In the rows, 128 means zero.
Each row of numbers stands for one thing and depends on some of the facts below. Use the named rows to name the rest.

There are 3 kinds of fact about the things: butrek, luflo, floklim.
(dridre, butrek, kedre); (zitepus, butrek, bugral); (nelobrim, butrek, pledrekil); (skunek, butrek, fofle); (gruski, butrek, nolur); (zumin, butrek, trusa)
(dovum, butrek, fafen); (dovum, butrek, fega); (dovum, butrek, griplal); (dovum, butrek, kelegren); (skadrok, butrek, kedre); (skadrok, butrek, trebro)
(lefun, butrek, zotrer); (lefun, butrek, grati); (lefun, butrek, tavo); (lefun, butrek, trabrak); (flidrodon, butrek, brares); (flidrodon, butrek, vokol)
(bidraban, butrek, napo); (gabadrin, butrek, trafer); (gabadrin, butrek, fofle); (trigre, butrek, nofle); (trigre, butrek, ruvik); (bradu, butrek, rotro)
(bradu, butrek, legum); (bradu, butrek, foskos); (kufim, butrek, rotul); (tromi, butrek, nogo); (tromi, butrek, rokazo); (tromi, butrek, piduk)
(nafa, butrek, dokin); (nafa, butrek, tesa); (nafa, butrek, nofle); (klepla, butrek, plogrek); (soploflur, butrek, napo); (soploflur, butrek, beskil)
(soploflur, butrek, ropel); (siflil, butrek, klebres); (siflil, butrek, poro); (siflil, butrek, tribra); (siflil, butrek, stugo); (siflil, butrek, fega)
(vagu, butrek, skiro); (trimom, butrek, gagrom); (trimom, butrek, mapom); (pitetul, butrek, klofim); (pitetul, butrek, tustogrus); (dezi, butrek, foskos)
(broplek, butrek, tubrol); (broplek, butrek, viker); (skadru, butrek, tribra); (trera, butrek, troklo); (libem, butrek, vaplar); (libem, butrek, flibrum)
(treziklor, butrek, griplal); (stadu, butrek, rokazo); (stadu, butrek, sufla); (devim, butrek, medon); (devim, butrek, trimok); (tretir, butrek, greva)
(skeske, butrek, kuvik); (skeske, butrek, plogrek); (skeske, butrek, trimok); (skeske, butrek, bomazu); (tipum, butrek, pluda); (tipum, butrek, pledrekil)
(vobrer, butrek, gime); (vobrer, butrek, kelegren); (vobrer, butrek, greva); (grabik, butrek, nipa); (flafik, butrek, bavak); (flafik, butrek, fega)
(flafik, butrek, griplal); (limadril, butrek, gime); (limadril, butrek, dezes); (diski, butrek, lebre); (diski, butrek, plogrek); (diski, butrek, soven)
(flapo, butrek, dogri); (flapo, butrek, tridrus); (flapo, butrek, flagrin); (flapo, butrek, zotrul); (flapo, butrek, skifal); (lostiskal, butrek, bivuk)
(lostiskal, butrek, trerim); (lostiskal, butrek, pliplos); (zurul, butrek, klebres); (zurul, butrek, pidrik); (zurul, butrek, stupul); (zurul, butrek, soven)
(zurul, butrek, dresta); (zurul, butrek, vaska); (dramom, butrek, poro); (dramom, butrek, stesak); (pefo, butrek, dezes); (fogru, butrek, nogo)
(fogru, butrek, gruklo); (fabol, butrek, trabrak); (sinem, butrek, stupul); (sinem, butrek, mapom); (nefis, butrek, saskem); (grededra, butrek, medon)
(luklo, butrek, klodresker); (luklo, butrek, faflu); (kubri, butrek, klodresker); (kubri, butrek, gregreflan); (kubri, butrek, skelen); (gridrok, butrek, zotrer)
(gridrok, butrek, dugako); (gridrok, butrek, troklo); (dritu, butrek, gregreflan); (dritu, butrek, visar); (bragro, butrek, drustas); (bragro, butrek, bomazu)
(gromun, butrek, trebro); (klastun, butrek, lukaskos); (klastun, butrek, zotrer); (klastun, butrek, tribrok); (stusum, butrek, fofle); (stusum, butrek, skorek)
(dridre, luflo, trimok); (biku, luflo, fega); (tustogrus, luflo, sinem); (lefun, luflo, dokin); (bidraban, luflo, stupul); (bidraban, luflo, dovum)
(zotrer, luflo, libem); (zotrer, luflo, totraku); (zotrer, luflo, brares); (nuflir, luflo, poro); (nuflir, luflo, pliplos); (tiditrik, luflo, tridrus)
(tiditrik, luflo, kleklutrar); (rotro, luflo, skorek); (rotro, luflo, visar); (kufim, luflo, luti); (tromi, luflo, sinem); (tromi, luflo, skifal)
(gagrom, luflo, visar); (nogo, luflo, broplek); (nogo, luflo, trusa); (drustas, luflo, napo); (vaklir, luflo, kedre); (vaklir, luflo, tribrok)
(vaklir, luflo, soploflur); (vaklir, luflo, dresta); (piduk, luflo, trustidril); (piduk, luflo, lebre); (piduk, luflo, stesak); (plegrir, luflo, stesak)
(plegrir, luflo, rokazo); (goze, luflo, taton); (goze, luflo, ropel); (vagu, luflo, saril); (vagu, luflo, dresta); (pomeru, luflo, bugral)
(pomeru, luflo, pledrekil); (ratak, luflo, klodresker); (ratak, luflo, fogru); (flibrum, luflo, skadrok); (flibrum, luflo, broplek); (flibrum, luflo, skorek)
(trimom, luflo, zitepus); (trimom, luflo, klastun); (trimom, luflo, pegas); (tesa, luflo, trabrak); (gregen, luflo, flagrin); (fofle, luflo, libem)
(fofle, luflo, bomazu); (treziklor, luflo, dugako); (treziklor, luflo, saril); (tretir, luflo, tridrus); (skeske, luflo, vupak); (broro, luflo, grati)
(broro, luflo, pliplos); (rotul, luflo, gruski); (zisim, luflo, didor); (zisim, luflo, siflil); (faflu, luflo, dritu); (faflu, luflo, taton)
(faflu, luflo, dresta); (nolur, luflo, bomazu); (trebro, luflo, stusum); (tisur, luflo, trimok); (foskos, luflo, skadrok); (skipludes, luflo, klepla)
(diski, luflo, gridrok); (diski, luflo, bavak); (diski, luflo, zumin); (tregruko, luflo, siflil); (troklo, luflo, pitetul); (sustido, luflo, mistibran)
(brudro, luflo, trusa); (maplo, luflo, trerim); (maplo, luflo, bavak); (maplo, luflo, skagadim); (maplo, luflo, kleklutrar); (potu, luflo, dritu)
(potu, luflo, bradu); (beskil, luflo, dinebo); (beskil, luflo, tridrus); (beskil, luflo, grabik); (bivuk, luflo, klebres); (bivuk, luflo, trafer)
(bivuk, luflo, dramom); (bivuk, luflo, gregreflan); (bivuk, luflo, pluda); (vamo, luflo, kaskol); (vamo, luflo, sufla); (fabol, luflo, zitepus)
(fabol, luflo, dugako); (nefis, luflo, trera); (dogri, luflo, taton); (zotrul, luflo, fogru); (kubri, luflo, kekar); (kubri, luflo, skorek)
(skiro, luflo, bradu); (skiro, luflo, luklo); (skiro, luflo, pliplos); (skiro, luflo, trimok); (skiro, luflo, fega); (kuvel, luflo, noda)
(kuvel, luflo, soven); (kuvel, luflo, fogru); (lukaskos, luflo, kuvik); (lukaskos, luflo, gridrok); (medon, luflo, broplel); (gruklo, luflo, nipa)
(gruklo, luflo, ropel); (gromun, luflo, flera); (gromun, luflo, nelobrim); (fafen, luflo, gregreflan); (mapom, luflo, dinebo); (mapom, luflo, stakloskim)
(mapom, luflo, stadu); (dridre, floklim, siflil); (kekar, floklim, pledrekil); (skunek, floklim, trustidril); (lugri, floklim, medon); (zotrer, floklim, griplal)
(taton, floklim, gregreflan); (bavak, floklim, saskem); (dresta, floklim, nafa); (vupak, floklim, vaplar); (tiditrik, floklim, broplel); (kaskol, floklim, vupak)
(skifal, floklim, nefis); (kufim, floklim, trafer); (tromi, floklim, pitetul); (bomazu, floklim, skadru); (plogrek, floklim, pegas); (klepla, floklim, ruvik)
(gagrom, floklim, devim); (grupok, floklim, fezuror); (pidrik, floklim, grati); (tubrol, floklim, skudil); (plegrir, floklim, gruski); (trustidril, floklim, flera)
(viker, floklim, vagu); (vagu, floklim, bragro); (trimom, floklim, tromi); (dugako, floklim, taton); (griplal, floklim, tubrol); (grati, floklim, dogri)
(skelen, floklim, stesak); (gime, floklim, skudam); (trusa, floklim, dridre); (gregreflan, floklim, vaska); (ruvik, floklim, bomazu); (skudam, floklim, bugral)
(skudil, floklim, zitepus); (rokazo, floklim, tribra); (broplel, floklim, kaskol); (fofle, floklim, greva); (treziklor, floklim, kubri); (stadu, floklim, zurul)
(devim, floklim, flidrodon); (klofim, floklim, nofle); (vobrer, floklim, lugri); (klebres, floklim, libem); (fezuror, floklim, klebres); (bugral, floklim, klastun)
(foskos, floklim, kekar); (gapli, floklim, faflu); (skipludes, floklim, gruklo); (diski, floklim, pidrik); (stakloskim, floklim, skipludes); (flagrin, floklim, klodresker)
(flapo, floklim, noda); (luti, floklim, skelen); (zurul, floklim, grabik); (kleklutrar, floklim, zotrul); (brizi, floklim, viker); (skeflas, floklim, vokol)
(mistibran, floklim, bavak); (bivuk, floklim, plogrek); (vokol, floklim, dokin); (fabol, floklim, bivuk); (dokin, floklim, kufim); (luklo, floklim, plusesor)
(tavo, floklim, tribrok); (zotrul, floklim, vaklir); (noda, floklim, gapli); (totraku, floklim, stadu); (skiro, floklim, totraku); (medon, floklim, gridrok)
(trafer, floklim, rokazo); (gruklo, floklim, treziklor); (tribrok, floklim, gromun); (gromun, floklim, zotrer); (sufla, floklim, tiditrik); (fafen, floklim, pluda)
(stusum, floklim, sufla)

Known rows:
[118  93 113  95 112 132 149 160 140 166 121 106  93 112 133 116 132 101
 134 143 118 126 133  98 111 125 139 116 128 108 128 136] : medon
[114  65 115 106  95  97 159 166 146 142 103 107  48  95 159 111 125 102
 145 146 120  98 172 107 152 122 143 144 108 128 121 174] : foskos
[134 133 129  67 122 151 118 155 160 199 107  99 134 108  99  97 100 149
 153 170 163 145 102 111 123  98 127 128 150  84 144 103] : pliplos
[152  97  93 120 145 134 119 142 149 169 133 157 123 127 104  96 109 124
 146 147 154  92 111 139 156 111 158 143 131 135 141 129] : didor
[126 112 114  87 130 129 121 164 168 167 113 118 108 114 106  90 125 139
 156 149 160 106 121 116 141 126 151 147 135 102 148 119] : poro
[130 132  91  90 119 105 113 171 155 181 136 127  83  50 163 122 138 116
 156 151 106 106 165  69 142 117 162 128 126 115 148 131] : vokol
[145 138 138  66 129 160 126 155 160 204 115 110 120 106 109  95 111 135
 149 163 167 131  94 112 116 109 132 143 150  95 162  97] : trerim
[203  79 124 123 180 137 121 121  95 204 141 183 170 117 104 100  41  98
 153 165 171 105 100 176 144  72 169 133 137 152 132 147] : gridrok
[133  94  93 130 138 137 112 139 150 157 122 143 125 139 104 116  93 129
 138 163 147 118 121 147 162 108 155 122 133 117 122 149] : biku
[ 80 103  80 113 164 137 125 242 166 105 132 148 147 158  85  97 189 117
 154 103 167  73 105 109 115 148 200 135 135  76 149 152] : nipa
[120 171  61  92 143 137  95 205 154 179 155 150 125  58 159 144 163 109
 141 151 105 110 139  50 128 103 175 110 142 102 157 126] : trafer
[161  91 106 143 135 151 105 125 159 155 144 135 100 145  79 128 102 108
 142 131 130 145 123 136 141 128 191 155 180 136 143 174] : goze
[121 128  88 126 100 177 104 135 211 150 140  95  70 152  73 130 158 132
 118 126 119 166 109  95 129 151 162 153 192 112 156 130] : faflu
[161  86  31 147 152 150 133 141 123 172 182 191 167 142 101 114 125  91
 121 119 107  91  92 135 139  87 157  96 116 166 121 134] : skunek
[120 109 107  91 125 124 115 166 167 164 111 113 116 114 103  92 120 147
 160 150 155 113 124 120 149 121 147 134 134  91 139 122] : fega
[194  59  31 140 185 130 129 148 124 169 182 158 112 134 134  89  64 114
 116 109 124  91 104 151 106 127 129  84 121 191  99 133] : zurul
[127 128 117  89 136 130 112 169 168 169 119 129 105 101 121 101 127 135
 154 155 156 104 128 104 146 124 161 149 139 103 157 123] : tribra
[143  35  65 174 182  84 116 168 124 111 150 210 138 148  99  93 110 102
 169 115 154  38 147 175 190 131 218 143 102 152 117 193] : tipum

Rows to name:
No name comes twice in this set of rows, the named rows included.
[157 165  26 149 191 181  83 170 112 188 195 220 198  98 145 188 110  75
 101 174  99 123  98 102 126  50 189  68 154 140 134 156] -> kufim
[199  48  48 131 218 125 134 181  97 164 183 159 132 132 141  84  51 101
 130  99 141  89  95 156  70 131 136  73 122 178  90 149] -> stadu
[133 119 133  70 111 159 152 151 131 202 122  93 113 102 131 121 115 102
 127 158 122 152 110  89  84 103 121 107 143 103 135 113] -> bivuk
[148  63  36 157 136 109 135 135 135 151 166 177 119 128 115 102 134  98
 134 114 102  72 133 134 167 117 163 114 100 169 115 147] -> flapo
[179 102 146  68  98 123 149 107 130 231 122  96  85  64 137  89  82 118
 153 162 120 138 135 103 121  98 113 135 132 137 138 102] -> bugral
[100 107  85  94 114 102  95 169 162 163 101  95 144 108  89  79  98 183
 175 160 150 137 134 131 163 106 133 106 129  61 106 121] -> trimok
[157  96  96 122 142 135 115 138 154 168 138 153 117 129  96 103 108 121
 147 142 149 103 116 139 152 117 167 149 142 138 144 136] -> saril
[188 109  87 124 160 164 114 109 133 207 155 178 165 132  90 109  75 117
 129 162 153 111  80 157 151  74 149 130 144 154 139 116] -> lostiskal
[172  18  88 175 154  48 116 111 127 132 132 196  79 113 122  79  69 110
 181 135 143  39 185 186 230 137 201 166  88 179 117 191] -> zumin
[127  82 122 102 119  89 123 156 168 147 102 121  64 103 123  79 121 140
 174 142 153  82 162 121 170 151 164 167 116 116 145 141] -> legum
[158  56  42 179 121 127 126  92 142 151 173 163  91 138 109 129 113  90
 116 123  81 109 140 138 168 123 163 116 126 183 109 164] -> vagu
[ 87  97 125  86 117 101 148 144 158 135 102 113  70 172 133 137 160 120
 139 163 101  67 165  46 117 165 170  90  98 126 127 127] -> zotrul
[174  70  59 110 170 124 138 167 134 169 161 125  90 118 142  85  83 121
 129 107 127  99 112 125  88 142 120  90 123 167 107 125] -> totraku

The same things again, as new rows of numbers:
Named rows:
[ 92 114 125 100 165 108 107 175 153 120 121  99 141 135 109 110 131 141
 106 112  91 117 104 132 140 165  90  89 146 103 136 131 179 175 101 163
 150 149 134 160  61 169 163 105  47 119 184 120] : siflil
[ 93 128  90 132 136 142 169 136 120 155 106 144 179 127 154 113 118 144
  94 147  99 104 126  77 157 146  97 112  91  98 140 124 120 144 115 140
  72 178 147 137  91 130 124 127 156 128 121 140] : soven
[130 157 113 140 103 106 121 115 134 130 124 120 176 137 152 122 126 135
 138 116 156 140 129 112 130 101 122 150 140 146 109 122 143 116 133  85
 132 157 116 153 112 124 129 144 158 121 148 151] : pliplos
[155 111 136 111 139 137 125 150 137 117 118 127  93 138 118 135 148 132
 127 134 143 146 122 140 120 138 137 122 142 124 132 148 152 146 139 130
 133  94 126 130 130 130 123 128 108 116 150 103] : nefis
[123 174 141 153 171 106 147  99 149 113 132 126  96 112 135 111 113  48
 136 124 111 104 117  73  95 114 138 145  92 123 129 105 122 104  99 102
 101  92 110  99 142 132 151 129 158 112 128 110] : lukaskos
[112 153 131 132 114 101 109 104 170 147 118 114 139 112 118 132 108 128
 145 121 114 120 145 151 117  83 126 126 119 140 134 128  91 124 117 132
 115 144 129 107 118 149 151 131 136 124 121 169] : kleklutrar
[128 113 132 126 135 140 125 126 109 117 133 136  97 126 128 134 134 131
 129 136 140 149 128 132 129 134 147 139 131 126 118 131 121 141 125 136
 130 125 133 143 155 124 110 127 135 129 124 118] : brudro
[153 169 175 160 162 108 118 113 127 110 111 135  90 126 128 124 116  75
 133 127 117 101 110 117  73 144 147 129 130 135 122 111 119 142 119 110
 133 116  95 138 125 156 137 129  94 124 117  72] : trera
[120 129 133 145 111 136 118  99 100 132 131 146 131 124 141 134 108 148
 139 128 131 132 140 144 137 114 148 146 128 142 107 115  82 129 131 133
 121 165 132 155 155 126 110 141 139 146 103 122] : trusa
[135 119 130 125 129 138 125 129 122 121 132 133 103 130 118 138 130 125
 129 131 138 139 129 136 126 131 137 125 132 128 127 133 124 128 132 139
 133 117 128 124 150 126 119 126 127 125 122 120] : tregruko
[124 146 134 117 111 144 113 105 131 130 130 154 129 153 135 152 122 144
 137 121 145 137 139 153 140 114 124 115 105 157 126 117 114 129 132 120
  99 129 105 138 160 103 113 144 132 129 121 111] : dokin
[166 117 102 139  98 102 140 131 129 169 145 146 153 137 134 113 101 121
 149 128  96 139 134 124 173  74 132 147 166 112 117 135 116 122 120  90
 103 133 151 125 145 100 134 136 169 127 148 116] : rokazo
[115 130 110 118 129 125 134 123 161 135 137 121 113 112 121 130 138 113
 138 125 127 144 140 120 137  85 129 141 111 124 137 135 122 100 117 128
 108  90 142  97 139 117 139 124 172 114 136 157] : beskil
[138 133 144 123 127 126 107 128 164 131 100 126 111 131 115 142 128 134
 136 121 138 137 137 166 113 106 134 116 134 131 138 145 111 136 142 139
 126 118 120 119 119 163 135 136 100 121 130 126] : zumin
[128 127 136 138 116 132 113 106 118 128 135 131 116 125 111 137 119 129
 131 126 134 129 135 148 122 127 145 122 126 137 128 127  99 124 125 149
 135 149 128 127 155 133 117 134 126 137  93 140] : brizi
[ 90 125 175 232 134 138 188 101  86  84 148 120 146  59 180  77 112  62
  98 135 135  96 169  86  22 145 224 206  44 148  81 120  71  76 131  90
 180  86 132  89  88 200 102 130  89 157  94 119] : tavo
[127 137 111 128 122 107 121 123 132 114 137 108 123 125 124 123 144 119
 130 126 160 152 116 102 121 121 125 144 141 136 124 133 164 118 114 108
 148 130 128 130 131 125 127 124 165 113 133 164] : nuflir
[ 87 130  90 128 132 139 158 136 125 148 113 139 181 132 152 111 117 138
 102 134 103 107 133  84 160 137  93 117  93 100 141 116 121 131 112 139
  84 168 143 136  96 130 125 126 147 131 130 138] : stupul

Name these rows:
No name comes twice in this set of rows, the named rows included.
[139 132 105 123 123  99 122 123 169 149 123 119 104 124  97 124 119  95
 144 121 106 149 131 123 143  82 126 122 144 106 146 153 129 126 102 130
 109 115 142  93 139 135 153 126 160 107 132 155] -> tiditrik
[150 133 140 116 130 127 112 146 171 132  92 129 113 144 124 146 140 125
 132 119 139 143 131 148 121 104 132 112 136 124 136 155 133 145 152 127
 119  94 114 124 110 153 131 134  99 115 160 100] -> grabik
[143 130 133 127 117 128 116 120 130 138 127 149 123 155 122 141 124 131
 130 128 133 137 129 147 142 116 131 112 136 140 131 129 120 144 132 126
 112 134 112 139 144 125 120 138 117 126 128 110] -> broplel
[108 126 110 125 144 107 133 137 160 146  94 100 101 105  80 128 138 121
  91 160 107 124 121 106  96 155 105  91 114 110 179 164 133 187  93 192
 105 174 157  99  93 185 136 111 133 103  82 203] -> diski
[178 167 184 146 177 106 124 135 142 108 112 132  87 141 126 125 123  65
 122 133 110  86  97 124  67 162 138 117 140 139 132 117 154 156 126 105
 136  94  80 124 106 152 143 126  65 115 134  45] -> klastun
[ 90 106 138 108 148 124  84 147 128 103 133 108 120 140  99 120 118 128
 117  89 108 138 124 162 146 165 115  83 148 100 128 117 144 139 106 182
 178 149 120 153  97 176 157 110  27 141 160 115] -> dovum
[ 55  99 122 116 158 192 146 150  92  79 117 101 175  65 199 106 124 146
 137  93 140 115 144 101 148 180 119 168 103  54  95  82  87  10 176 167
 186 111 144 138  88 150 149 104 113 182 141 130] -> griplal
[112 116 126 137 113 146 125  99  90 124 145 151 107 122 132 133 115 130
 136 133 139 149 141 129 143 120 153 151 116 131 110 117  90 113 122 138
 122 144 139 144 179 113 102 134 165 138  95 132] -> foskos
[127 119 136 134 122 133 117 106 111 123 141 129  99 117 110 135 126 121
 130 133 136 138 131 143 122 134 143 124 127 130 131 130 106 124 120 152
 137 139 130 119 159 130 117 126 134 135  91 146] -> plegrir
[132 138 129 131 109 139 118 116 162 144 103 145 147 137 144 146 116 136
 147 110 146 137 153 154 139  79 137 127 115 128 127 141  80 100 155 122
 103 115 119 116 129 138 131 144 129 133 134 118] -> tridrus

Now the same things, written a new way:
Named rows:
[132 132 115 137 125 146 103 123 132 129 129 135 120 142 157 128 122 126
 118 116 111 127 134  81 141 121 131 139 147 106 134] : dritu
[132 130 129 126 126 149 131 140 152 103 132 145 141 162 150 136 122  77
  71 163 101 132  85 101 111 124 160 154  98 138 153] : dovum
[137 143 129 117 134 133 140 110 140 132 131 133 127 128 170 133 126 137
 138 133 132 130 155  74 147 124 124 114 117 126 146] : luklo
[120 129 122 143 126 127 112 130 119 135 147 124 125 130 121 122 122 124
 137 118 121 141 124 151 124 128 135 134 149 124 115] : brares
[130 105 163 126 126 117  72 124 114 114 107 121  96 130  58 119 133 128
 130 109 118  90 115 175 131 114 159 122 178 126 129] : kuvik
[138 141 119 114 134 130 150 105 143 130 123 135 130 122 165 131 131 140
 143 136 132 126 149  70 145 123 125 112 111 131 154] : stadu
[120 119 117 143 124 123 132 146 118 134 163 127 143 135 129 126 118 107
 115 142 127 149 103 170 110 130 141 142 115 134 109] : dezes
[128 168 127 134 133 109 186 178 130 187 120 136 126 117 109 132 150 164
 134 149 149 152 156 127 136 115 142 112 145 174 102] : trafer
[121 152 108 131 137 115 158 139 126 146 152 122 133 107 135 124 131 153
 147 133 144 140 154 113 134 133 100 117 103 134 126] : dugako
[125  95 220 131 125 125  69 124 106 130 124 121  82 127 125 127 139 114
 131  93 131  75 130 214 142 125 164 100 166 132 108] : trimok
[129 120 129 139 117 137 111 130 122 126 117 126 135 131 127 131 122 123
 127 122 122 143 117 131 129 129 126 142 147 111 108] : zisim
[123 114 125 123 151 118 110  91 138 116 132 132 122  99 157 116 139 117
 161 112 147 131  56  98 138 129 103 117  69  96 191] : broplel
[126 117 129 142 114 130 118 133 115 119 124 122 146 122 102 128 120 124
 135 117 140 140 129 155 130 132 119 148 140 121 103] : nolur
[126 142 130 140 127 136 104 138 128 128 128 126 139 132 116 125 122 113
 130 114 116 125 134 124 124 125 133 131 147 120 132] : dinebo
[132 128 120 134 115 140 116 109 128 103 136 128 139 140 119 131 112 115
 123 129 120 126 160 100 140 124 140 139 143 124 128] : zitepus
[122 122 129 122 149 118 114  98 139 122 133 130 124 100 144 119 138 116
 159 118 149 131  65  94 138 128 104 117  70 102 193] : kaskol
[126 125 118 125 132 114 169 126 122 131 141 124 138 115 119 125 130 144
 152 131 151 137 149 128 136 129 124 122 105 146 126] : skifal
[127 101 142 135 122 116 136 166 121 132 139 133 135 143 104 126 127 101
  99 150 131 128  76 204 103 123 173 141 116 154 106] : tribra

Name these rows:
No name comes twice in this set of rows, the named rows included.
[129 147 109 136 119 156 103 106 137 140 119 136 136 139 181 137 119 120
 125 115 107 148 142  61 137 131 115 138 155  95 125] -> lefun
[130  98 141 105 122 108 161 116 126 102  96 128 130 115  97 131 139 149
 141 140 152 127 121 152 125 132 123 125 111 146 126] -> gagrom
[119 128 118 124 145 114 187 160 130 134 152 129 138 124 145 125 135 126
 120 156 141 143 114 159 106 137 124 123  67 160 136] -> gime
[139 114  79 122 144 125 152 142 127 138 137 131 105 128 134 123 134 161
 130 137 148 115 125  94 143 126 107 126  88 129 123] -> taton
[133  83 167 123 124 110  91 129 113 112 114 125 109 139  62 120 131 113
 121 125 123  94  93 208 117 117 180 123 149 146 122] -> soven
[119 137 106 145 127 135 119 130 116 146 137 125 137 124 138 127 121 127
 138 111 127 151 122 146 123 138 107 136 149 107  96] -> lukaskos
[118 135  94 111 133 120 187 129 112 105 163  96 132 119 136 129 118 178
 141 135 130 104 244 147 112 156  60 108  97 142 106] -> zotrer
[153 102 161  90 133 131 128 103 154  90  82 142 116 144 103 134 135 120
 106 153 131  89 117  95 140 112 173 117 104 154 181] -> zurul
[131 119  86 142 126 138 103 160 121 127 129 128 108 132 111 127 126 139
 101 119 131 105 108 113 139 129 100 157 126 106  94] -> goze
[124 159 124 133 132 107 173 172 125 179 134 130 130 112 107 128 144 161
 139 138 150 145 149 141 132 123 133 112 134 163 106] -> rokazo
[126 107 135 133 123 123 122 142 122 116 143 129 134 140 108 125 123 102
 110 142 126 131  94 179 111 126 157 139 114 138 119] -> stesak
[124 125 105 101 139 123 175 116 121 104 159 106 120 133 136 125 123 163
 134 141 120  96 225 139 117 144  92 104 104 152 133] -> tubrol
[137 114 137 125 121 145 131 131 148 103 135 144 144 158 152 136 118  82
  81 158 109 134  83 117 113 124 170 152 103 136 146] -> flafik

